Here is a tiny trained network, its code and every weight. The questions are about switching its units off for an input and a target symbol, where a switched-off unit gives its printed mean instead of its output.

import numpy as np


def w(rows, s, z=0):
    codes = np.array(rows[::2]) - 128.0
    scale = np.full(codes.shape[1], s)
    scale[-1] = z or s
    return codes * scale


def softmax(a):
    e = np.exp(a - a.max(-1, keepdims=True))
    return e / e.sum(-1, keepdims=True)


def log_softmax(a):
    a = a - a.max(-1, keepdims=True)
    return a - np.log(np.exp(a).sum(-1, keepdims=True))


def net(x, mask):
    ids = ['αβγδζηθμπτφψω'.index(c) for c in x.split()]
    T = len(ids)
    res = E[ids] + P[:T]
    u = 0
    for l in range(3):
        r = res
        for j in range(2):
            rows = slice(4 * j, 4 * j + 4)
            q, k, v = (r @ M[l][rows].T for M in (Q, K, V))
            z = softmax(np.where(np.tri(T) > 0, q @ k.T / 4**0.5, -1e9)) @ v
            o = O[l][rows]
            res = res + np.where(mask[u + j], z, o[:, -1]) @ o[:, :-1]
        u += 2
    return log_softmax(res[-1] @ U[:, :-1].T + U[:, -1])


Q, K, V, O = {}, {}, {}, {}
E = w([
[99,90,86,104],'α',
[177,148,152,115],'β',
[106,103,93,98],'γ',
[125,66,104,128],'δ',
[95,109,130,126],'ζ',
[117,94,99,109],'η',
[110,52,93,128],'θ',
[171,82,167,167],'μ',
[172,53,78,114],'π',
[80,64,136,159],'τ',
[4,150,188,153],'φ',
[176,162,135,92],'ψ',
[85,135,120,103],'ω',
],0.025)
P = w([
[105,170,82,185],'0',
[101,127,127,119],'1',
[108,183,59,207],'2',
[110,104,153,81],'3',
[112,201,40,229],'4',
[117,99,171,46],'5',
[113,214,22,246],'6',
[126,97,186,17],'7',
],0.014)
Q[0] = w([
[127,128,151,140],'L0H0',
[74,77,187,87],'L0H0',
[150,80,109,52],'L0H0',
[214,79,142,97],'L0H0',
[129,133,157,145],'L0H1',
[151,5,123,102],'L0H1',
[133,128,36,232],'L0H1',
[168,149,79,134],'L0H1',
],0.011)
K[0] = w([
[163,111,120,141],'L0H0',
[158,95,231,113],'L0H0',
[145,58,173,10],'L0H0',
[58,131,137,110],'L0H0',
[95,136,153,148],'L0H1',
[127,127,121,52],'L0H1',
[129,183,68,179],'L0H1',
[141,125,59,150],'L0H1',
],0.013)
V[0] = w([
[96,137,135,127],'L0H0',
[101,100,67,154],'L0H0',
[180,186,121,136],'L0H0',
[159,141,88,107],'L0H0',
[84,79,126,186],'L0H1',
[229,109,139,187],'L0H1',
[94,30,93,135],'L0H1',
[93,255,122,25],'L0H1',
],0.0085)
O[0] = w([
[130,126,93,112,119],'L0H0',
[221,170,98,46,173],'L0H0',
[118,10,159,201,100],'L0H0',
[148,121,137,159,120],'L0H0',
[236,253,60,107,188],'L0H1',
[69,201,118,163,163],'L0H1',
[170,199,59,36,201],'L0H1',
[176,41,96,233,3],'L0H1',
],0.005,0.0066)
Q[1] = w([
[163,154,106,112],'L1H0',
[100,132,118,109],'L1H0',
[128,248,170,142],'L1H0',
[116,64,147,112],'L1H0',
[171,140,110,137],'L1H1',
[70,149,63,158],'L1H1',
[110,174,122,73],'L1H1',
[124,136,127,205],'L1H1',
],0.012)
K[1] = w([
[85,147,110,153],'L1H0',
[125,96,132,119],'L1H0',
[120,203,87,255],'L1H0',
[166,136,184,112],'L1H0',
[78,160,68,136],'L1H1',
[191,191,125,231],'L1H1',
[49,59,110,186],'L1H1',
[203,128,72,196],'L1H1',
],0.0086)
V[1] = w([
[220,98,112,108],'L1H0',
[203,108,206,106],'L1H0',
[236,89,116,140],'L1H0',
[167,129,90,158],'L1H0',
[156,110,70,160],'L1H1',
[97,94,89,128],'L1H1',
[63,149,105,130],'L1H1',
[82,254,209,154],'L1H1',
],0.0063)
O[1] = w([
[130,114,202,170,165],'L1H0',
[100,124,117,194,2],'L1H0',
[107,183,104,115,116],'L1H0',
[57,47,229,51,199],'L1H0',
[82,105,174,197,143],'L1H1',
[22,244,133,118,97],'L1H1',
[30,77,238,125,174],'L1H1',
[57,4,175,236,229],'L1H1',
],0.0025,0.002)
Q[2] = w([
[83,115,222,38],'L2H0',
[42,64,109,130],'L2H0',
[70,244,140,159],'L2H0',
[55,115,79,118],'L2H0',
[97,139,136,193],'L2H1',
[34,100,152,191],'L2H1',
[212,239,21,206],'L2H1',
[86,166,24,123],'L2H1',
],0.011)
K[2] = w([
[95,102,199,78],'L2H0',
[182,89,131,128],'L2H0',
[98,158,130,176],'L2H0',
[170,153,167,147],'L2H0',
[111,246,129,131],'L2H1',
[77,165,191,205],'L2H1',
[123,161,28,217],'L2H1',
[177,163,101,189],'L2H1',
],0.014)
V[2] = w([
[131,118,85,114],'L2H0',
[242,145,130,136],'L2H0',
[95,106,101,105],'L2H0',
[101,102,51,75],'L2H0',
[248,68,78,85],'L2H1',
[49,103,58,112],'L2H1',
[194,144,144,147],'L2H1',
[136,85,120,89],'L2H1',
],0.012)
O[2] = w([
[164,66,151,102,169],'L2H0',
[54,60,215,15,177],'L2H0',
[216,116,127,124,138],'L2H0',
[239,81,188,177,213],'L2H0',
[2,208,13,235,253],'L2H1',
[98,166,232,210,178],'L2H1',
[127,66,37,103,129],'L2H1',
[137,206,71,246,154],'L2H1',
],0.0065,0.0045)
U = w([
[179,73,125,150,132],'α',
[79,13,139,185,158],'β',
[132,118,147,145,120],'γ',
[95,161,127,9,155],'δ',
[92,191,188,134,25],'ζ',
[158,106,128,119,135],'η',
[215,207,131,62,29],'θ',
[37,171,139,137,74],'μ',
[124,99,42,101,80],'π',
[123,173,129,123,110],'τ',
[124,146,201,172,114],'φ',
[66,32,123,149,254],'ψ',
[139,106,149,171,137],'ω',
],0.013,0.0067)

Each question gives the input, a string of symbols that net reads in full, and the target symbol t.
The units are the heads (4 rows each of Q, K, V and O). Each row of codes is followed by its name. A weight is (code - 128) times the scale printed after its matrix; where a second scale follows, it is the last column's (O and U).
mask holds one flag per head, layer by layer. A switched-off head (its flag False) gives its mean, the last column of its rows in O, instead of its output. The means were averaged over made-up inputs and are rounded, as every weight is.
A unit's drop is (log p(t) with every unit on - log p(t) with that unit switched off) / (log p(t) with every unit on - log p(t) with every unit switched off).
The circuit of an input: a set's keep is (log p(t) with only the set's units on - log p(t) with every unit switched off) / (log p(t) with every unit on - log p(t) with every unit switched off). Starting from all 6 units, units are removed one at a time, each time the one whose removal leaves the highest keep (on an exact tie, the one counted first), for as long as the keep stays at least 0.8.
circuit, biggest first: the units of the circuit, biggest drop first
unit that matters most: the unit with the biggest drop
which heads matter: for each layer, one digit per head in row order, 1 if its drop is at least 0.15 and else 0, layers parted by /
drop when u is switched off: that unit's drop, to one decimal
input ω ω μ ω ψ, target δ: which heads matter : 01 / 00 / 11
input η π μ μ μ μ, target δ: unit that matters most : L0H1
input μ μ α ψ μ α μ β, target φ: which heads matter : 01 / 01 / 01
input π β μ γ φ β β, target π: circuit, biggest first : L2H1, L1H0
input β π θ μ, target μ: which heads matter : 01 / 01 / 01
input β μ β η, target μ: circuit, biggest first : L2H1, L0H1
input μ τ τ, target δ: which heads matter : 01 / 00 / 01
input τ μ μ μ τ π α β, target μ: which heads matter : 00 / 01 / 01
input τ γ π β β, target μ: which heads matter : 00 / 00 / 01
input μ μ δ, target μ: circuit, biggest first : L2H1, L0H1, L2H0
input τ α μ, target θ: which heads matter : 01 / 00 / 00
input μ π τ ψ μ γ θ, target μ: which heads matter : 01 / 00 / 01
input δ ζ τ β β ζ, target ψ: which heads matter : 11 / 10 / 00
input β β μ, target ψ: which heads matter : 00 / 00 / 11
input τ η ω, target θ: which heads matter : 00 / 00 / 10
input μ γ μ β β ψ μ β, target β: which heads matter : 01 / 00 / 00
input θ θ δ τ α μ, target θ: unit that matters most : L2H0
input μ ψ π π μ η, target μ: which heads matter : 00 / 01 / 01
input μ α μ β, target φ: circuit, biggest first : L2H1, L1H1, L0H1
input ψ θ μ μ, target ζ: circuit, biggest first : L0H1, L2H1, L1H1
input τ μ β β τ φ π μ, target π: unit that matters most : L0H1
input ψ τ μ β β β μ, target ψ: circuit, biggest first : L2H1, L2H0
input μ ζ ζ, target δ: circuit, biggest first : L2H1, L2H0
input τ γ β ψ β μ μ μ, target δ: circuit, biggest first : L2H0, L0H1
input β α β β π α μ, target μ: circuit, biggest first : L2H0, L0H1
input μ μ ψ, target δ: drop when L2H0 is switched off : 0.6
